Here is a tiny trained network, its code and every weight. The questions are about switching its units off for an input and a class, where a switched-off unit gives its printed mean instead of its output.

import numpy as np


def w(rows, s, z=0):
    codes = np.array(rows[::2]) - 128.0
    scale = np.full(codes.shape[1], s)
    scale[-1] = z or s
    return codes * scale


def norm(h):
    return h / np.sqrt((h * h).mean(-1, keepdims=True) + 1e-5)


def f(y):
    return y / 2 * (1 + np.tanh(0.7978845608 * (y + 0.044715 * y**3)))


def log_softmax(a):
    a = a - a.max(-1, keepdims=True)
    return a - np.log(np.exp(a).sum(-1, keepdims=True))


def net(x, mask):
    res = np.array(x, float).reshape(1, 5) / 4 @ E
    u = 0
    for l in range(4):
        y = f(norm(res) @ A[l][:, :-1].T + A[l][:, -1])
        res = res + np.where(mask[u : u + 8], y, B[l][:, -1]) @ B[l][:, :-1]
        u += 8
    return log_softmax(norm(res)[-1] @ U[:, :-1].T + U[:, -1])


A, B = {}, {}
E = w([
[127,127,129,128,127,127,129],'x0',
[129,128,129,130,130,125,127],'x1',
[239,97,165,189,114,185,164],'x2',
[132,135,254,94,146,170,113],'x3',
[66,113,135,132,219,172,216],'x4',
],0.0068)
A[0] = w([
[150,178,233,56,99,151,36,29],'0.n0',
[254,121,148,176,47,133,95,64],'0.n1',
[107,162,128,76,96,38,4,84],'0.n2',
[131,132,115,43,128,112,16,61],'0.n3',
[187,76,141,215,142,181,201,3],'0.n4',
[122,158,215,106,149,145,76,158],'0.n5',
[111,166,55,152,151,140,230,57],'0.n6',
[164,127,121,153,154,132,170,13],'0.n7',
],0.0059,0.0037)
B[0] = w([
[96,12,174,132,30,73,136,208],'0.n0',
[80,93,98,94,179,151,28,252],'0.n1',
[135,199,170,192,65,114,255,215],'0.n2',
[121,148,165,155,29,141,199,161],'0.n3',
[137,152,152,132,76,59,193,190],'0.n4',
[99,100,207,88,103,139,119,205],'0.n5',
[102,10,128,133,115,119,113,174],'0.n6',
[153,132,136,122,90,80,151,114],'0.n7',
],0.006,0.0042)
A[1] = w([
[136,139,136,151,92,74,145,49],'1.n0',
[175,112,114,137,194,242,77,3],'1.n1',
[72,76,109,74,159,153,64,142],'1.n2',
[206,68,100,84,117,161,2,57],'1.n3',
[147,154,61,176,64,71,67,99],'1.n4',
[156,117,141,158,159,140,144,96],'1.n5',
[71,74,101,106,185,165,71,35],'1.n6',
[120,167,237,91,149,212,110,211],'1.n7',
],0.0077,0.0023)
B[1] = w([
[107,115,132,77,117,207,148,144],'1.n0',
[108,193,149,85,40,127,193,147],'1.n1',
[86,209,60,158,123,58,94,185],'1.n2',
[150,184,144,254,176,135,51,225],'1.n3',
[209,242,168,33,220,217,159,219],'1.n4',
[140,138,87,88,44,99,146,133],'1.n5',
[56,206,133,132,39,72,125,165],'1.n6',
[159,119,164,56,195,43,92,255],'1.n7',
],0.0055,0.005)
A[2] = w([
[101,124,121,128,87,117,141,163],'2.n0',
[194,130,196,92,158,181,144,63],'2.n1',
[150,207,103,166,99,171,124,50],'2.n2',
[95,102,101,188,111,94,96,249],'2.n3',
[168,54,95,199,65,136,178,33],'2.n4',
[164,227,82,196,106,221,162,19],'2.n5',
[198,92,122,170,148,180,2,43],'2.n6',
[75,119,117,151,123,133,174,107],'2.n7',
],0.0087,0.0014)
B[2] = w([
[132,113,97,125,109,169,112,151],'2.n0',
[169,83,3,178,81,51,182,214],'2.n1',
[137,153,82,36,143,138,160,199],'2.n2',
[112,103,107,165,65,160,192,171],'2.n3',
[131,120,169,68,240,219,81,182],'2.n4',
[103,208,36,69,195,174,149,252],'2.n5',
[93,147,159,236,149,54,39,252],'2.n6',
[140,91,77,176,123,137,55,167],'2.n7',
],0.0079,0.0043)
A[3] = w([
[160,191,124,101,63,45,126,104],'3.n0',
[129,110,45,39,247,138,149,28],'3.n1',
[70,190,181,77,191,131,88,10],'3.n2',
[113,2,162,144,104,122,161,91],'3.n3',
[160,63,209,60,176,94,97,22],'3.n4',
[56,246,120,108,109,95,35,56],'3.n5',
[173,110,105,174,194,247,122,1],'3.n6',
[179,131,225,136,150,124,83,126],'3.n7',
],0.0073,0.0032)
B[3] = w([
[116,44,209,105,142,236,117,181],'3.n0',
[112,60,246,169,6,136,100,252],'3.n1',
[163,169,159,36,183,107,15,160],'3.n2',
[206,242,115,86,124,168,131,201],'3.n3',
[129,176,2,177,166,195,121,195],'3.n4',
[232,53,126,134,158,155,160,251],'3.n5',
[98,112,177,145,190,198,74,182],'3.n6',
[49,95,95,212,80,133,197,196],'3.n7',
],0.006,0.004)
U = w([
[148,204,62,22,106,207,197,101],'0',
[41,89,26,192,108,118,136,252],'1',
[207,214,62,173,214,159,49,43],'2',
[144,36,149,156,188,253,130,147],'3',
[111,116,226,87,14,140,144,236],'4',
[86,136,157,37,224,77,82,97],'5',
[147,83,182,252,93,42,50,3],'6',
[236,86,121,122,173,64,235,132],'7',
],0.017,0.0018)

Each question gives the input, the list of numbers given to net, and the class t.
The units are the neurons (one row each of A and B). Each row of codes is followed by its name. A weight is (code - 128) times the scale printed after its matrix; where a second scale follows, it is the last column's (A, B and U).
mask holds one flag per neuron, layer by layer. A switched-off neuron (its flag False) gives its mean, the last column of its row in B, instead of its output. The means were averaged over made-up inputs and are rounded, as every weight is.
A unit's drop is (log p(t) with every unit on - log p(t) with that unit switched off) / (log p(t) with every unit on - log p(t) with every unit switched off).
The circuit of an input: a set's keep is (log p(t) with only the set's units on - log p(t) with every unit switched off) / (log p(t) with every unit on - log p(t) with every unit switched off). Starting from the 12 units with the biggest drops (on a tie, the unit counted first), units are removed one at a time, each time the one whose removal leaves the highest keep (on an exact tie, the one counted first), for as long as the keep stays at least 0.8.
circuit, biggest first: the units of the circuit, biggest drop first
unit that matters most: the unit with the biggest drop
top k neurons: the k neurons with the biggest drops, biggest first
top k neurons in layer l: the k neurons of layer l with the biggest drops, biggest first
drop when u is switched off: that unit's drop, to one decimal
input [2,8,-5,1,-6], class 4: unit that matters most -> 0.n0
input [-2,7,0,8,3], class 5: top 3 neurons -> 1.n7, 0.n2, 3.n5
input [1,5,-6,0,4], class 1: top 3 neurons -> 1.n4, 1.n7, 2.n3
input [3,7,-7,-1,8], class 1: circuit, biggest first -> 1.n4, 1.n7
input [-1,3,8,0,-5], class 2: top 3 neurons -> 1.n3, 2.n5, 1.n1
input [2,7,1,-3,-8], class 2: top 2 neurons -> 0.n1, 0.n4
input [-3,-5,7,4,0], class 6: top 2 neurons -> 0.n2, 0.n1
input [2,-2,0,6,2], class 5: top 2 neurons -> 1.n7, 0.n2
input [6,-1,0,8,1], class 5: top 4 neurons in layer 3 -> 3.n1, 3.n5, 3.n4, 3.n3
input [5,-5,-2,-5,0], class 0: top 2 neurons -> 1.n7, 1.n4
input [6,-8,1,7,-6], class 6: top 2 neurons in layer 3 -> 3.n4, 3.n1
input [2,4,0,2,0], class 4: top 3 neurons -> 0.n0, 1.n4, 2.n5
input [-6,1,-8,-1,7], class 1: top 2 neurons -> 1.n4, 1.n7
input [5,-8,2,7,5], class 7: circuit, biggest first -> 2.n1
input [-7,-2,1,-6,7], class 3: top 3 neurons in layer 2 -> 2.n4, 2.n1, 2.n6
input [5,5,0,4,4], class 5: top 3 neurons -> 0.n2, 1.n7, 0.n3
input [6,0,-6,-1,1], class 1: top 4 neurons -> 1.n4, 1.n7, 2.n7, 3.n3
input [-4,6,0,2,-1], class 4: top 2 neurons in layer 0 -> 0.n0, 0.n5
input [-5,-2,-3,0,1], class 1: top 2 neurons in layer 0 -> 0.n5, 0.n0
input [8,-7,7,-8,4], class 3: circuit, biggest first -> 2.n4
input [-5,-5,-7,-1,4], class 1: drop when 1.n4 is switched off -> 0.5
input [2,-8,7,-3,-8], class 2: drop when 1.n4 is switched off -> 0.1
